Below are the code and all the weights of a small trained network. Each question names an input and a class and asks about switching units off, where a switched-off unit gives its printed mean instead of its output.

import numpy as np


def w(rows, s, z=0):
    codes = np.array(rows[::2]) - 128.0
    scale = np.full(codes.shape[1], s)
    scale[-1] = z or s
    return codes * scale


def norm(h):
    return h / np.sqrt((h * h).mean(-1, keepdims=True) + 1e-5)


def f(y):
    return np.maximum(y, 0)


def log_softmax(a):
    a = a - a.max(-1, keepdims=True)
    return a - np.log(np.exp(a).sum(-1, keepdims=True))


def net(x, mask):
    res = np.array(x, float).reshape(1, 7) / 4 @ E
    u = 0
    for l in range(2):
        y = f(norm(res) @ A[l][:, :-1].T + A[l][:, -1])
        res = res + np.where(mask[u : u + 10], y, B[l][:, -1]) @ B[l][:, :-1]
        u += 10
    return log_softmax(norm(res)[-1] @ U[:, :-1].T + U[:, -1])


A, B = {}, {}
E = w([
[124,113,49,108,84,102,143,116,98,186],'x0',
[92,224,110,175,146,23,144,82,62,132],'x1',
[5,68,135,107,129,190,156,158,104,176],'x2',
[84,104,96,149,135,129,181,142,92,113],'x3',
[101,97,120,137,136,77,82,122,89,177],'x4',
[102,179,92,229,172,103,144,169,121,155],'x5',
[171,116,43,157,179,102,108,126,112,71],'x6',
],0.0014)
A[0] = w([
[65,252,145,181,137,71,184,134,112,140,115],'0.n0',
[72,112,72,177,159,104,119,147,115,155,9],'0.n1',
[207,161,159,132,127,93,103,100,113,102,98],'0.n2',
[68,122,119,115,166,67,168,90,17,120,48],'0.n3',
[88,174,176,210,167,123,142,149,145,59,117],'0.n4',
[151,125,96,88,50,113,134,52,151,163,123],'0.n5',
[173,154,204,82,149,126,117,126,118,39,102],'0.n6',
[198,132,201,121,133,157,95,151,178,80,35],'0.n7',
[113,158,86,226,133,78,142,175,114,164,98],'0.n8',
[82,119,156,149,163,91,75,151,110,161,39],'0.n9',
],0.003,0.0013)
B[0] = w([
[165,59,161,226,138,215,69,35,150,99,253],'0.n0',
[126,171,85,111,26,101,129,112,218,57,181],'0.n1',
[69,152,89,149,155,122,253,125,145,205,188],'0.n2',
[83,152,29,116,10,83,182,169,238,160,210],'0.n3',
[243,122,136,55,163,105,145,115,89,188,211],'0.n4',
[154,194,154,126,191,98,129,176,101,82,186],'0.n5',
[79,148,88,250,51,109,67,82,150,81,196],'0.n6',
[27,149,68,148,41,74,131,75,58,97,195],'0.n7',
[223,129,185,134,185,150,69,78,115,82,221],'0.n8',
[201,202,128,92,71,82,67,87,150,100,161],'0.n9',
],0.0025,0.0028)
A[1] = w([
[176,52,14,131,176,160,112,196,138,74,164],'1.n0',
[82,57,133,125,142,216,164,199,164,138,20],'1.n1',
[204,176,62,183,97,58,146,60,195,112,214],'1.n2',
[98,158,162,126,82,135,121,87,139,224,223],'1.n3',
[38,75,128,82,32,201,103,123,152,93,156],'1.n4',
[56,30,122,114,112,176,175,160,83,138,3],'1.n5',
[172,137,28,125,149,149,123,149,186,48,38],'1.n6',
[88,124,188,79,82,171,87,104,131,93,158],'1.n7',
[196,162,98,122,119,182,233,166,111,24,176],'1.n8',
[140,197,101,3,136,20,173,194,115,183,62],'1.n9',
],0.0027,0.0012)
B[1] = w([
[58,191,136,202,47,93,143,58,171,92,174],'1.n0',
[83,90,67,112,163,197,209,167,127,131,154],'1.n1',
[52,87,119,80,87,147,154,171,131,118,254],'1.n2',
[144,129,104,114,143,103,120,150,127,65,176],'1.n3',
[174,136,149,166,207,159,159,129,114,175,190],'1.n4',
[113,111,94,140,148,169,172,159,145,96,150],'1.n5',
[63,171,122,137,83,100,138,104,135,128,168],'1.n6',
[177,144,106,167,167,95,127,118,110,131,165],'1.n7',
[129,149,162,116,95,56,2,87,114,153,174],'1.n8',
[193,105,175,40,173,109,53,207,87,185,149],'1.n9',
],0.0037,0.0051)
U = w([
[40,176,79,163,16,52,110,73,152,76,246],'0',
[199,124,148,4,156,71,92,210,72,190,10],'1',
[92,67,89,122,208,254,244,192,127,158,115],'2',
[240,149,241,192,208,165,103,68,116,125,53],'3',
],0.0059,0.0012)

Each question gives the input, the list of numbers given to net, and the class t.
The units are the neurons (one row each of A and B). Each row of codes is followed by its name. A weight is (code - 128) times the scale printed after its matrix; where a second scale follows, it is the last column's (A, B and U).
mask holds one flag per neuron, layer by layer. A switched-off neuron (its flag False) gives its mean, the last column of its row in B, instead of its output. The means were averaged over made-up inputs and are rounded, as every weight is.
A unit's drop is (log p(t) with every unit on - log p(t) with that unit switched off) / (log p(t) with every unit on - log p(t) with every unit switched off).
The circuit of an input: a set's keep is (log p(t) with only the set's units on - log p(t) with every unit switched off) / (log p(t) with every unit on - log p(t) with every unit switched off). Starting from the 12 units with the biggest drops (on a tie, the unit counted first), units are removed one at a time, each time the one whose removal leaves the highest keep (on an exact tie, the one counted first), for as long as the keep stays at least 0.8.
circuit, biggest first: the units of the circuit, biggest drop first
k most important neurons: the k neurons with the biggest drops, biggest first
k most important neurons of layer l: the k neurons of layer l with the biggest drops, biggest first
drop of u: that unit's drop, to one decimal
input [6,-5,0,5,6,-7,-2], class 2: most important neuron of layer 0	[0.n4]
input [0,6,3,-5,1,-7,-8], class 1: circuit, biggest first	[0.n0, 1.n0, 1.n9]
input [8,-5,6,-1,-7,6,5], class 0: 3 most important neurons of layer 1	[1.n0, 1.n8, 1.n6]
input [-1,-7,-4,5,-8,-1,-7], class 3: 4 most important neurons of layer 1	[1.n4, 1.n2, 1.n8, 1.n7]
input [-5,7,1,-8,-4,2,-4], class 3: 2 most important neurons of layer 1	[1.n0, 1.n6]
input [-7,8,2,4,-3,4,-3], class 3: circuit, biggest first	[0.n0, 0.n4]
input [-4,-4,-1,3,6,5,-8], class 3: circuit, biggest first	[1.n2, 0.n3]
input [-3,-2,6,-4,2,-8,-1], class 2: 2 most important neurons	[0.n8, 1.n1]
input [3,-6,-6,-3,7,-2,-3], class 1: 2 most important neurons	[0.n0, 1.n9]
input [-8,-8,-6,1,7,3,-4], class 0: 3 most important neurons of layer 0	[0.n6, 0.n7, 0.n0]
input [-4,7,-4,2,1,7,-5], class 3: 2 most important neurons of layer 0	[0.n0, 0.n8]
input [6,6,-5,-2,-1,-4,5], class 1: 2 most important neurons of layer 1	[1.n9, 1.n0]
input [2,3,2,-7,7,-3,7], class 1: 3 most important neurons	[0.n0, 1.n9, 0.n6]
input [0,2,5,0,-4,7,-7], class 3: most important neuron	[1.n2]
input [-5,5,4,3,2,-2,-7], class 3: drop of 1.n2	0.4
input [-8,-1,3,-6,6,0,-6], class 3: drop of 1.n2	0.3
